Here is a tiny trained network, its code and every weight. The questions are about switching its units off for an input and a class, where a switched-off unit gives its printed mean instead of its output.

import numpy as np


def w(rows, s, z=0):
    codes = np.array(rows[::2]) - 128.0
    scale = np.full(codes.shape[1], s)
    scale[-1] = z or s
    return codes * scale


def norm(h):
    return h / np.sqrt((h * h).mean(-1, keepdims=True) + 1e-5)


def f(y):
    return y / 2 * (1 + np.tanh(0.7978845608 * (y + 0.044715 * y**3)))


def log_softmax(a):
    a = a - a.max(-1, keepdims=True)
    return a - np.log(np.exp(a).sum(-1, keepdims=True))


def net(x, mask):
    res = np.array(x, float).reshape(1, 3) / 4 @ E
    u = 0
    for l in range(2):
        y = f(norm(res) @ A[l][:, :-1].T + A[l][:, -1])
        res = res + np.where(mask[u : u + 5], y, B[l][:, -1]) @ B[l][:, :-1]
        u += 5
    return log_softmax(norm(res)[-1] @ U[:, :-1].T + U[:, -1])


A, B = {}, {}
E = w([
[121,87,30,147,69,92,93,138],'x0',
[107,214,107,138,148,80,117,190],'x1',
[7,168,112,74,56,115,161,99],'x2',
],0.0014)
A[0] = w([
[34,129,147,61,100,184,194,59,3],'0.n1',
[76,102,39,142,67,114,139,157,37],'0.n2',
[4,182,73,108,82,43,157,131,97],'0.n3',
[157,185,85,186,125,127,59,140,22],'0.n4',
[216,191,212,124,232,158,168,210,30],'0.n5',
],0.0027,0.0019)
B[0] = w([
[35,123,116,248,97,114,180,159,176],'0.n1',
[24,90,90,147,104,27,86,87,146],'0.n2',
[240,154,128,91,197,142,78,77,254],'0.n3',
[57,120,173,182,77,68,43,112,104],'0.n4',
[4,209,147,135,198,78,94,131,190],'0.n5',
],0.0035,0.0018)
A[1] = w([
[170,2,175,155,104,169,120,170,4],'1.n1',
[205,125,80,99,101,93,74,187,210],'1.n2',
[201,168,145,167,130,97,76,184,79],'1.n3',
[195,193,204,50,179,167,162,189,193],'1.n4',
[152,167,174,96,150,212,197,80,240],'1.n5',
],0.0042,0.0014)
B[1] = w([
[98,252,104,87,174,44,69,88,161],'1.n1',
[100,158,232,150,176,179,181,140,219],'1.n2',
[81,93,144,150,65,155,121,177,164],'1.n3',
[163,114,54,81,73,94,123,6,253],'1.n4',
[122,50,112,161,86,164,146,218,252],'1.n5',
],0.0041,0.0028)
U = w([
[181,56,33,76,64,139,160,45,219],'0',
[143,219,155,122,206,68,39,95,3],'1',
[83,58,207,222,95,200,195,255,184],'2',
],0.0076,0.00049)

Each question gives the input, the list of numbers given to net, and the class t.
The units are the neurons (one row each of A and B). Each row of codes is followed by its name. A weight is (code - 128) times the scale printed after its matrix; where a second scale follows, it is the last column's (A, B and U).
mask holds one flag per neuron, layer by layer. A switched-off neuron (its flag False) gives its mean, the last column of its row in B, instead of its output. The means were averaged over made-up inputs and are rounded, as every weight is.
A unit's drop is (log p(t) with every unit on - log p(t) with that unit switched off) / (log p(t) with every unit on - log p(t) with every unit switched off).
The circuit of an input: a set's keep is (log p(t) with only the set's units on - log p(t) with every unit switched off) / (log p(t) with every unit on - log p(t) with every unit switched off). Starting from all 10 units, units are removed one at a time, each time the one whose removal leaves the highest keep (on an exact tie, the one counted first), for as long as the keep stays at least 0.8.
circuit, biggest first: the units of the circuit, biggest drop first
most important unit: the unit with the biggest drop
top k neurons: the k neurons with the biggest drops, biggest first
top k neurons in layer l: the k neurons of layer l with the biggest drops, biggest first
input [7,2,-2], class 2: circuit, biggest first -> 1.n2
input [4,2,0], class 2: top 4 neurons in layer 1 -> 1.n4; 1.n2; 1.n1; 1.n3
input [-1,-1,-7], class 0: top 2 neurons -> 1.n4; 0.n2
input [-5,0,-6], class 0: top 3 neurons -> 1.n4; 0.n2; 0.n1
input [7,1,8], class 1: top 2 neurons in layer 1 -> 1.n5; 1.n4
input [-1,-1,8], class 2: top 3 neurons in layer 0 -> 0.n1; 0.n5; 0.n4
input [7,-3,-1], class 1: circuit, biggest first -> 1.n5; 1.n4
input [8,-8,-2], class 1: top 3 neurons -> 1.n1; 1.n5; 1.n4
input [-6,6,1], class 0: top 3 neurons in layer 1 -> 1.n4; 1.n2; 1.n1
input [1,-8,0], class 1: top 2 neurons -> 1.n1; 0.n3
input [8,-6,-4], class 1: circuit, biggest first -> 1.n1; 1.n4
input [7,2,7], class 1: circuit, biggest first -> 0.n3; 1.n4
input [-2,-1,6], class 2: top 2 neurons in layer 1 -> 1.n4; 1.n5
input [3,-3,-6], class 1: circuit, biggest first -> 1.n1
input [7,0,-3], class 1: top 3 neurons -> 1.n5; 1.n1; 0.n5
input [8,-7,-2], class 1: top 3 neurons in layer 1 -> 1.n1; 1.n5; 1.n4
input [6,-3,-1], class 1: top 4 neurons in layer 1 -> 1.n5; 1.n4; 1.n1; 1.n2
input [2,6,-2], class 2: top 2 neurons -> 1.n3; 1.n1
input [-5,-6,5], class 2: top 2 neurons -> 0.n1; 1.n4
input [4,6,-7], class 2: most important unit -> 1.n3
input [8,8,3], class 1: top 2 neurons -> 1.n5; 0.n3
input [-6,8,2], class 0: top 2 neurons -> 1.n4; 0.n2
input [-4,-2,8], class 2: top 3 neurons -> 0.n1; 1.n4; 1.n5
input [4,-8,-6], class 1: top 2 neurons in layer 1 -> 1.n1; 1.n4
input [-6,-4,7], class 2: top 3 neurons -> 0.n1; 1.n4; 1.n5
input [-2,5,7], class 0: top 2 neurons in layer 0 -> 0.n3; 0.n5
input [4,6,-6], class 2: most important unit -> 1.n3
input [-1,-3,6], class 2: top 2 neurons -> 1.n4; 0.n1
